Below are the code and all the weights of a small trained network. Each question names an input and a target symbol and asks about switching units off, where a switched-off unit gives its printed mean instead of its output.

import numpy as np


def w(rows, s, z=0):
    codes = np.array(rows[::2]) - 128.0
    scale = np.full(codes.shape[1], s)
    scale[-1] = z or s
    return codes * scale


def f(y):
    return np.maximum(y, 0)


def softmax(a):
    e = np.exp(a - a.max(-1, keepdims=True))
    return e / e.sum(-1, keepdims=True)


def log_softmax(a):
    a = a - a.max(-1, keepdims=True)
    return a - np.log(np.exp(a).sum(-1, keepdims=True))


def net(x, mask):
    ids = ['αβγδεθλμστφω'.index(c) for c in x.split()]
    T = len(ids)
    res = E[ids] + P[:T]
    u = 0
    for l in range(2):
        r = res
        for j in range(3):
            rows = slice(2 * j, 2 * j + 2)
            q, k, v = (r @ M[l][rows].T for M in (Q, K, V))
            z = softmax(np.where(np.tri(T) > 0, q @ k.T / 2**0.5, -1e9)) @ v
            o = O[l][rows]
            res = res + np.where(mask[u + j], z, o[:, -1]) @ o[:, :-1]
        u += 3
        y = f(res @ A[l][:, :-1].T + A[l][:, -1])
        res = res + np.where(mask[u : u + 16], y, B[l][:, -1]) @ B[l][:, :-1]
        u += 16
    return log_softmax(res[-1] @ U[:, :-1].T + U[:, -1])


Q, K, V, O, A, B = {}, {}, {}, {}, {}, {}
E = w([
[132,166,130,110,105,114],'α',
[162,43,137,69,215,147],'β',
[146,148,125,174,255,110],'γ',
[123,137,79,77,168,153],'δ',
[209,151,125,63,88,69],'ε',
[177,190,107,151,157,93],'θ',
[72,146,137,149,114,167],'λ',
[135,227,119,188,115,76],'μ',
[61,184,72,230,244,193],'σ',
[147,118,225,193,192,87],'τ',
[158,111,122,59,113,133],'φ',
[76,164,128,59,16,65],'ω',
],0.0093)
P = w([
[121,180,164,86,157,97],'0',
[13,79,73,184,123,49],'1',
[146,179,169,97,128,152],'2',
[97,154,183,78,159,101],'3',
[31,65,63,181,139,35],'4',
[179,193,159,109,112,198],'5',
[117,145,169,75,149,104],'6',
[64,50,59,173,151,24],'7',
[204,221,155,109,98,251],'8',
[122,133,164,80,140,110],'9',
[97,29,63,168,185,1],'10',
[197,197,139,132,91,223],'11',
[120,111,168,98,127,111],'12',
],0.009)
Q[0] = w([
[139,150,96,137,114,70],'L0H1',
[152,121,100,148,155,89],'L0H1',
[65,106,46,123,117,7],'L0H2',
[92,76,114,139,125,40],'L0H2',
[167,184,142,111,111,201],'L0H3',
[116,115,49,132,112,121],'L0H3',
],0.013)
K[0] = w([
[200,182,146,134,149,153],'L0H1',
[195,143,172,85,119,127],'L0H1',
[193,179,122,137,83,219],'L0H2',
[177,174,60,138,57,198],'L0H2',
[152,106,120,173,255,163],'L0H3',
[91,158,52,109,100,151],'L0H3',
],0.0093)
V[0] = w([
[159,153,153,114,143,172],'L0H1',
[106,164,113,85,69,171],'L0H1',
[28,66,119,93,174,131],'L0H2',
[80,124,89,102,134,234],'L0H2',
[94,132,202,83,6,78],'L0H3',
[155,97,254,101,101,162],'L0H3',
],0.0069)
O[0] = w([
[13,122,136,124,143,160,92],'L0H1',
[118,119,180,84,151,162,138],'L0H1',
[233,67,104,204,71,218,165],'L0H2',
[99,41,2,163,122,136,50],'L0H2',
[110,59,219,156,125,68,252],'L0H3',
[152,103,224,123,71,155,34],'L0H3',
],0.0054,0.0017)
A[0] = w([
[99,12,123,189,61,107,182],'L0N1',
[142,166,95,125,174,198,253],'L0N2',
[107,181,141,120,123,99,75],'L0N3',
[91,47,2,191,142,115,35],'L0N4',
[94,170,104,157,181,117,224],'L0N5',
[135,196,154,180,119,189,189],'L0N6',
[127,150,197,108,126,161,146],'L0N7',
[107,162,117,165,177,111,235],'L0N8',
[99,46,136,197,151,129,196],'L0N9',
[190,142,182,88,197,149,132],'L0N10',
[153,124,107,59,52,131,93],'L0N11',
[156,88,141,69,142,145,124],'L0N12',
[140,177,135,98,102,121,51],'L0N13',
[134,174,143,78,50,120,112],'L0N14',
[126,91,103,91,156,109,186],'L0N15',
[76,105,85,128,103,136,121],'L0N16',
],0.0087,0.002)
B[0] = w([
[144,178,72,108,201,75,231],'L0N1',
[130,162,73,144,135,138,245],'L0N2',
[113,136,165,139,131,130,182],'L0N3',
[216,121,175,147,99,2,236],'L0N4',
[86,146,138,90,159,125,237],'L0N5',
[88,156,126,194,127,160,253],'L0N6',
[166,54,157,194,115,115,213],'L0N7',
[90,128,132,96,150,125,237],'L0N8',
[171,151,66,105,112,89,225],'L0N9',
[233,86,140,132,174,147,232],'L0N10',
[135,178,89,89,90,118,183],'L0N11',
[134,110,139,79,138,136,159],'L0N12',
[150,162,128,143,92,117,178],'L0N13',
[137,165,139,153,64,112,219],'L0N14',
[70,121,157,115,145,118,193],'L0N15',
[148,125,192,140,143,87,176],'L0N16',
],0.0083,0.0039)
Q[1] = w([
[139,220,100,170,41,114],'L1H1',
[124,70,106,160,183,46],'L1H1',
[155,172,109,186,162,77],'L1H2',
[151,137,123,160,87,228],'L1H2',
[161,207,240,98,159,197],'L1H3',
[147,116,56,157,170,1],'L1H3',
],0.007)
K[1] = w([
[103,193,158,151,3,113],'L1H1',
[226,130,81,244,170,239],'L1H1',
[178,106,122,126,123,203],'L1H2',
[92,59,149,79,183,101],'L1H2',
[108,48,143,120,167,84],'L1H3',
[194,135,126,182,91,192],'L1H3',
],0.0075)
V[1] = w([
[87,118,136,131,64,102],'L1H1',
[113,162,80,40,70,112],'L1H1',
[89,152,152,161,150,152],'L1H2',
[56,137,145,197,71,138],'L1H2',
[120,116,122,196,255,145],'L1H3',
[106,174,101,150,42,109],'L1H3',
],0.0086)
O[1] = w([
[110,69,40,154,78,76,121],'L1H1',
[87,116,140,91,26,1,121],'L1H1',
[105,76,151,172,167,103,148],'L1H2',
[103,133,86,238,127,90,21],'L1H2',
[204,84,220,213,243,193,253],'L1H3',
[64,165,107,162,25,104,192],'L1H3',
],0.0066,0.002)
A[1] = w([
[131,191,140,156,80,106,200],'L1N1',
[28,125,60,68,105,87,12],'L1N2',
[114,110,154,117,193,211,21],'L1N3',
[142,104,149,142,104,90,44],'L1N4',
[217,89,254,166,146,76,49],'L1N5',
[150,126,53,147,52,105,161],'L1N6',
[54,142,58,90,97,76,39],'L1N7',
[138,114,177,197,104,94,237],'L1N8',
[73,145,200,170,172,152,252],'L1N9',
[219,75,152,117,98,101,105],'L1N10',
[115,143,97,120,84,182,204],'L1N11',
[96,178,41,137,149,159,97],'L1N12',
[158,153,77,5,117,158,213],'L1N13',
[102,54,126,171,190,81,160],'L1N14',
[183,15,219,114,102,167,36],'L1N15',
[124,149,56,202,171,68,65],'L1N16',
],0.008,0.0023)
B[1] = w([
[160,71,134,139,167,100,209],'L1N1',
[141,162,133,136,171,222,204],'L1N2',
[205,43,16,98,68,71,185],'L1N3',
[172,157,107,144,103,144,157],'L1N4',
[125,255,153,158,48,133,254],'L1N5',
[133,101,112,211,162,67,205],'L1N6',
[157,124,124,115,154,208,215],'L1N7',
[119,49,155,132,53,147,199],'L1N8',
[56,125,103,197,194,95,207],'L1N9',
[69,160,110,144,95,187,181],'L1N10',
[129,40,136,89,134,122,159],'L1N11',
[101,209,78,132,53,68,155],'L1N12',
[47,105,95,127,133,140,178],'L1N13',
[129,71,131,117,67,187,205],'L1N14',
[73,124,126,113,69,127,174],'L1N15',
[139,102,108,97,62,175,210],'L1N16',
],0.0068,0.0097)
U = w([
[148,163,176,142,140,103,100],'α',
[195,72,132,68,113,234,172],'β',
[255,111,117,160,201,136,138],'γ',
[167,85,119,41,178,90,247],'δ',
[142,204,152,71,75,46,75],'ε',
[178,202,176,119,180,86,182],'θ',
[24,31,173,173,144,206,222],'λ',
[43,156,174,166,159,12,95],'μ',
[92,183,28,176,130,139,18],'σ',
[150,164,180,193,87,212,2],'τ',
[40,170,153,59,106,206,137],'φ',
[174,28,97,149,63,43,172],'ω',
],0.0059,0.0033)

Each question gives the input, a string of symbols that net reads in full, and the target symbol t.
The units are the heads (2 rows each of Q, K, V and O) and the neurons (one row each of A and B). Each row of codes is followed by its name. A weight is (code - 128) times the scale printed after its matrix; where a second scale follows, it is the last column's (O, A, B and U).
mask holds one flag per unit, layer by layer, with each layer's heads first. A switched-off unit (its flag False) gives its mean, the last column of its rows in O or B, instead of its output. The means were averaged over made-up inputs and are rounded, as every weight is.
A unit's drop is (log p(t) with every unit on - log p(t) with that unit switched off) / (log p(t) with every unit on - log p(t) with every unit switched off).
The circuit of an input: a set's keep is (log p(t) with only the set's units on - log p(t) with every unit switched off) / (log p(t) with every unit on - log p(t) with every unit switched off). Starting from the 12 units with the biggest drops (on a tie, the unit counted first), units are removed one at a time, each time the one whose removal leaves the highest keep (on an exact tie, the one counted first), for as long as the keep stays at least 0.8.
units of the circuit, in order: the units of the circuit, biggest drop first
unit that matters most: the unit with the biggest drop
top k neurons: the k neurons with the biggest drops, biggest first
top k neurons in layer l: the k neurons of layer l with the biggest drops, biggest first
heads that matter: for each layer, one digit per head in row order, 1 if its drop is at least 0.15 and else 0, layers parted by /
input λ λ ω λ λ δ ε ω ω δ λ, target σ: units of the circuit, in order => L1H3; L1N2; L0N14; L0N1
input λ λ λ ω λ ω θ δ, target σ: units of the circuit, in order => L1H3; L0N14; L1N2
input δ θ λ ε γ ε φ ω, target φ: top 2 neurons in layer 1 => L1N2; L1N7
input δ λ ω λ β θ θ ω, target μ: heads that matter => 010 / 101
input λ β λ, target β: unit that matters most => L0H2
input ω λ θ ε φ ω θ τ, target σ: heads that matter => 000 / 011
input α σ ω λ φ φ, target ω: top 2 neurons => L1N6; L1N5
input ω α γ ω λ σ, target σ: units of the circuit, in order => L0H3; L1N12; L0N2
input λ β τ ω λ φ, target ω: units of the circuit, in order => L1H1; L0N11; L0H2
input β ω ω τ θ λ ε ω δ σ ε, target ε: top 2 neurons in layer 0 => L0N4; L0N10
input τ φ ω λ θ λ μ τ θ, target τ: units of the circuit, in order => L0H2; L1H3; L0N1; L1N5
input ω φ ω λ β δ φ θ τ λ φ, target γ: units of the circuit, in order => L1H1; L0N10; L1H3; L0N6
input ω θ λ φ θ λ ε λ, target ω: units of the circuit, in order => L0N4; L0H2
input ε ε ω λ ω τ β ε, target γ: unit that matters most => L1H1
input λ θ α ω λ ε λ λ, target φ: top 2 neurons => L1N2; L1N7
input λ λ λ θ λ ω τ τ β ε λ, target θ: top 3 neurons => L0N4; L1N5; L0N10
input ω λ μ λ δ, target λ: top 2 neurons in layer 1 => L1N14; L1N5
input λ θ λ μ ω θ λ ε τ τ θ, target γ: top 2 neurons => L0N10; L1N3
input δ α τ ω λ ε δ τ, target φ: heads that matter => 010 / 001
input λ δ σ ω λ, target τ: top 2 neurons in layer 1 => L1N5; L1N14
input ε θ ω σ ε, target σ: top 3 neurons in layer 0 => L0N14; L0N1; L0N5
input τ θ σ σ δ, target τ: unit that matters most => L0N4
input τ ω μ ω λ δ μ θ, target ε: top 3 neurons in layer 0 => L0N4; L0N10; L0N2
input φ τ λ λ μ ω λ λ λ λ β λ, target β: heads that matter => 011 / 011
input ε α ω λ λ μ ω λ θ δ μ, target μ: top 3 neurons in layer 1 => L1N9; L1N7; L1N2
input β δ λ φ μ μ α λ θ θ μ, target μ: heads that matter => 010 / 100
input φ φ σ, target σ: unit that matters most => L1N12
input δ ω λ μ λ λ, target ω: top 2 neurons => L0N10; L0N4
